zegud: [.52 .53 .55 .48 .55]
gebep: [.58 .43 .62 .58 .42]
gel: [.60 .47 .62 .59 .46]
Lozo: [.61 .45 .66 .60 .43]
zufod: [.56 .46 .46 .46 .46]
daza: [.61 .36 .67 .60 .33]
fal: [-.66 -.35 -.68 -.78 -.22]
retu: [.56 -.36 -.73 -.89 -.20]
Gub: [.57 .56 .60 .56 .45]
howmany zufod: [.46]
4
howmany Gub: [.57]
1

kalu: [-.35 -.69 -.16 .32 .32 -.16 -.16]
zegud: [-.58 .55 .46 -.81 -.46 -.17 .66]
zufod: [-.68 -.68 -.68 -.80 -.68 -.31 -.80]
fal: [.52 -.37 -.22 -.38 -.38 -.15 .52]
Lozo: [.46 .42 -.15 .80 .08 .17 .52]
gebep: [-.12 .61 -.19 -.04 .61 .77 .33]
Pezu: [-.46 -.45 -.31 -.03 .66 -.23 -.12]
howmany fal: [-.39]
0
howmany kalu: [-.16]
3
howmany zegud: [-.46]
1
howmany Lozo: [.18]
0
howmany zegud: [-.18]
0
howmany zufod: [-.68]
4
howmany gebep: [-.05]
0

retu: [.01 .00 .00 .00 -.03 .01 -.01 -.02 .13 .01 .02 .00 .00 .00 .01 -.01 .00 -.17 -.01 .00 .13 .00 .00 .00 .00 .00 .00 .13 -.01 -.13 .01 .00 -.01 .00]
daza: [.01 .00 .20 -.01 -.01 .01 .01 .01 .00 -.02 .00 .00 -.01 .01 .01 .01 -.02 -.17 .00 -.01 -.01 .01 .00 .01 -.01 .01 .00 .13 .00 -.13 .00 -.01 -.01 -.01]
Pezu: [-.04 -.37 .20 -.24 -.40 .08 -.14 -.27 .11 .24 -.28 -.22 -.28 .37 .19 -.40 .03 -.17 .11 .13 .42 .09 .02 .42 .15 .20 .07 -.40 -.08 -.01 -.27 -.40 .42 -.21]
gel: [.00 .01 .20 -.16 .01 .00 -.01 -.01 -.13 -.01 .02 -.01 -.01 -.01 .01 .01 -.01 -.17 .01 .01 .00 .00 -.01 -.01 .00 -.01 .02 .13 .02 -.13 -.01 -.02 .01 -.01]
Gub: [-.29 .01 .20 .27 .10 -.07 -.37 -.07 .50 .04 .72 -.34 -.40 -.64 .15 .13 .05 -.17 .50 .30 -.36 -.03 -.67 .13 -.26 .41 -.12 .13 .10 -.13 -.05 -.20 .10 .00]
kalu: [-.01 -.01 .20 .01 .01 -.01 .00 .00 .00 .00 .01 .02 -.01 -.01 .00 .00 .01 -.17 .00 -.02 .00 .00 -.03 .01 .00 .02 .00 .13 .01 -.13 .00 .00 -.02 -.01]
fal: [.00 .02 .20 .00 .00 -.01 .00 .00 .01 .00 -.01 .00 -.01 -.01 -.02 -.01 .00 -.17 .01 .00 .00 .00 -.02 .00 .00 -.03 .00 .13 -.01 -.13 -.02 .00 .01 .00]
zegud: [.00 .02 .20 .00 .00 -.01 .00 .00 .00 .00 -.01 .00 -.01 -.01 -.02 -.01 .00 -.17 .01 .00 .00 .00 -.01 .00 .00 -.03 .00 .13 -.01 -.13 -.02 .00 .01 .00]
lat: [.04 -.10 .20 .08 -.20 -.08 -.29 .31 -.33 .43 -.24 .04 .03 -.06 -.04 .12 -.18 -.17 -.33 -.26 -.02 -.30 -.14 .14 .04 .17 .16 .13 -.09 -.13 -.08 -.04 -.22 .02]
gebep: [-.33 -.09 .20 .06 -.20 -.10 -.04 -.05 .29 .05 -.41 .48 -.20 -.03 .01 -.26 -.16 -.17 .29 -.04 .02 .06 -.03 .21 -.11 .06 -.18 .13 .06 -.13 .00 -.06 -.12 .05]
howmany gebep: [-.13]
1
howmany gel: [-.16]
1
howmany retu: [.00]
16
howmany Pezu: [.43]
0
howmany fal: [.00]
16

Gub: [.07 -.12 .00 .09 .31 -.17 .09 -.63]
gebep: [.04 -.11 .08 .08 .08 -.11 -.11 -.08]
Pezu: [.25 -.36 .14 .25 .20 -.64 .33 -.21]
fal: [.15 -.26 .19 .19 .19 -.17 .19 .20]
zegud: [.22 -.24 .01 .17 -.61 -.37 .20 .22]
daza: [.19 .30 .14 .30 .20 -.57 .30 -.19]
kalu: [-.62 -.37 -.37 -.37 -.62 -.62 -.37 -.62]
howmany kalu: [-.62]
4
howmany gebep: [.08]
3
howmany fal: [.19]
4
howmany zegud: [.22]
2
howmany Pezu: [.25]
2
howmany daza: [.30]
3

gebep: [-.12 -.26 .66 -.24 .70 -.29 -.23 -.26 -.32 .04 -.10 .59 .32 -.34 .06 -.27 .61 .18 .53 -.02 .34 .61 .33 .14 .62 .00]
daza: [.59 -.65 .66 -.24 .70 .59 -.27 .59 -.27 .04 -.10 .59 .59 -.34 -.27 -.27 .61 .59 .53 -.02 .34 .61 .33 .14 .62 -.17]
Lozo: [-.12 -.26 .66 -.24 .70 -.29 -.23 -.26 -.32 .04 -.10 .59 .32 -.34 .06 -.27 .61 .18 -.26 -.02 .34 .61 .33 .14 .62 -.17]
howmany daza: [-.27]
4
howmany daza: [.60]
0

gel: [.30 -.02 .08 .12 .21 .07 .16 -.21 -.06 .02 .53 -.16 .52 .08 .31 -.32 -.03 -.22 .23 .06 -.17 -.32 -.21 .01 .24 .01 .12 .00 -.17 .20 .46 .14 .02 -.06 -.04 -.01 .00 .00 .25 .08 -.22 -.06 -.13 .02 -.06 .23 -.32 .41 .06 .05 -.11 -.15]
lat: [.30 .03 .14 .12 .21 .23 -.07 .81 -.09 .11 .44 -.18 .52 -.01 .24 -.36 -.05 -.13 .23 .04 -.15 -.23 -.21 -.04 .14 .03 .12 .06 -.25 .12 .52 .10 .04 -.02 -.12 -.04 -.05 -.02 .19 .08 -.12 -.01 -.13 .05 -.06 .06 -.21 .33 .09 .31 -.03 -.29]
zufod: [.42 -.07 .14 .12 .15 .15 -.33 .65 -.04 -.02 .81 -.22 .75 .25 .52 -.04 -.10 -.39 .40 .06 -.26 -.49 -.21 -.04 .52 -.02 .11 -.11 -.43 .36 .76 .24 .11 -.16 -.04 .05 .10 -.09 .38 .03 -.43 -.06 -.11 .05 -.06 .31 -.64 .66 .15 .41 .03 .36]
Pezu: [.01 -.32 .08 .12 .21 .07 .16 -.21 .01 -.32 .53 -.16 .52 .08 .31 -.32 -.03 -.22 .23 .01 .07 -.32 -.21 .01 .24 .01 .12 .00 -.17 .20 -.32 -.33 .08 -.06 -.22 -.01 .00 .00 .25 .08 -.22 -.06 -.13 -.32 -.06 -.32 -.32 -.32 .06 .25 .03 -.22]
howmany Pezu: [.08]
4
howmany Pezu: [-.32]
9
howmany gel: [.14]
1
howmany zufod: [-.04]
4

Gub: [-.54 -.25 -.77 -.22 -.54 -.61 -.54 -.35 .47 -.58 -.67 -.59 -.54 -.57 -.54 -.45]
zegud: [.46 .41 .45 .43 .37 .41 .48 .41 .50 .40 .43 .38 .43 .45 .48 .37]
Pezu: [.49 .42 .45 .49 .52 .44 .46 .43 .55 .42 .44 .41 .43 .43 .46 .41]
zufod: [-.45 -.21 -.73 -.17 -.39 -.57 -.49 -.31 -.28 -.54 -.63 -.55 -.49 -.53 -.66 -.42]
Lozo: [.43 .42 .43 .49 .42 .43 .43 .43 .42 .42 .44 .43 .43 -.57 -.71 .51]
howmany Lozo: [.43]
7
howmany zegud: [.50]
1
howmany zegud: [.37]
2
howmany Gub: [-.54]
5
howmany Lozo: [.42]
4

gel: [-.52 .55 -.35 -.57 .46 -.46]
kalu: [-.55 .59 -.34 -.63 .53 -.48]
zufod: [.42 -.51 .27 -.50 -.48 .38]
retu: [-.52 .55 -.35 -.57 .48 -.46]
Lozo: [.35 -.53 .17 .50 -.51 .22]
lat: [-.34 -.34 -.34 -.34 .50 -.35]
Gub: [.29 -.51 .29 -.49 -.49 .29]
gebep: [.41 -.50 .27 .48 -.46 .28]
Pezu: [.42 -.54 .22 .53 -.53 .27]
fal: [-.53 .48 .47 -.56 .45 -.53]
howmany Gub: [-.49]
2
howmany lat: [-.34]
4
howmany fal: [.48]
1

lat: [.03 .03 .31 .20 -.16 -.09 .31 -.15 -.61 .20 .31 -.06 -.16 -.11 -.07 -.16 .24 -.07 .12]
Lozo: [.03 .03 .12 .20 .34 -.09 -.03 -.15 -.61 -.09 .31 .20 -.31 -.11 -.01 -.07 .18 .01 .12]
zufod: [.09 .04 -.29 -.17 .17 .18 .17 .20 -.16 .20 -.17 .10 -.20 -.17 -.17 -.21 .59 .20 .20]
gel: [.09 .04 -.29 -.17 -.15 .18 .17 .20 -.04 .22 .12 .10 -.20 .13 -.06 -.21 .59 -.01 .01]
Pezu: [.10 .07 -.71 .02 .09 -.06 .00 .32 .07 -.22 -.01 -.06 -.04 -.04 -.06 -.01 -.22 -.10 -.09]
howmany zufod: [.17]
2
howmany Pezu: [-.06]
3
howmany zufod: [-.17]
4
howmany Lozo: [-.15]
1
howmany lat: [-.16]
3
howmany lat: [.31]
3

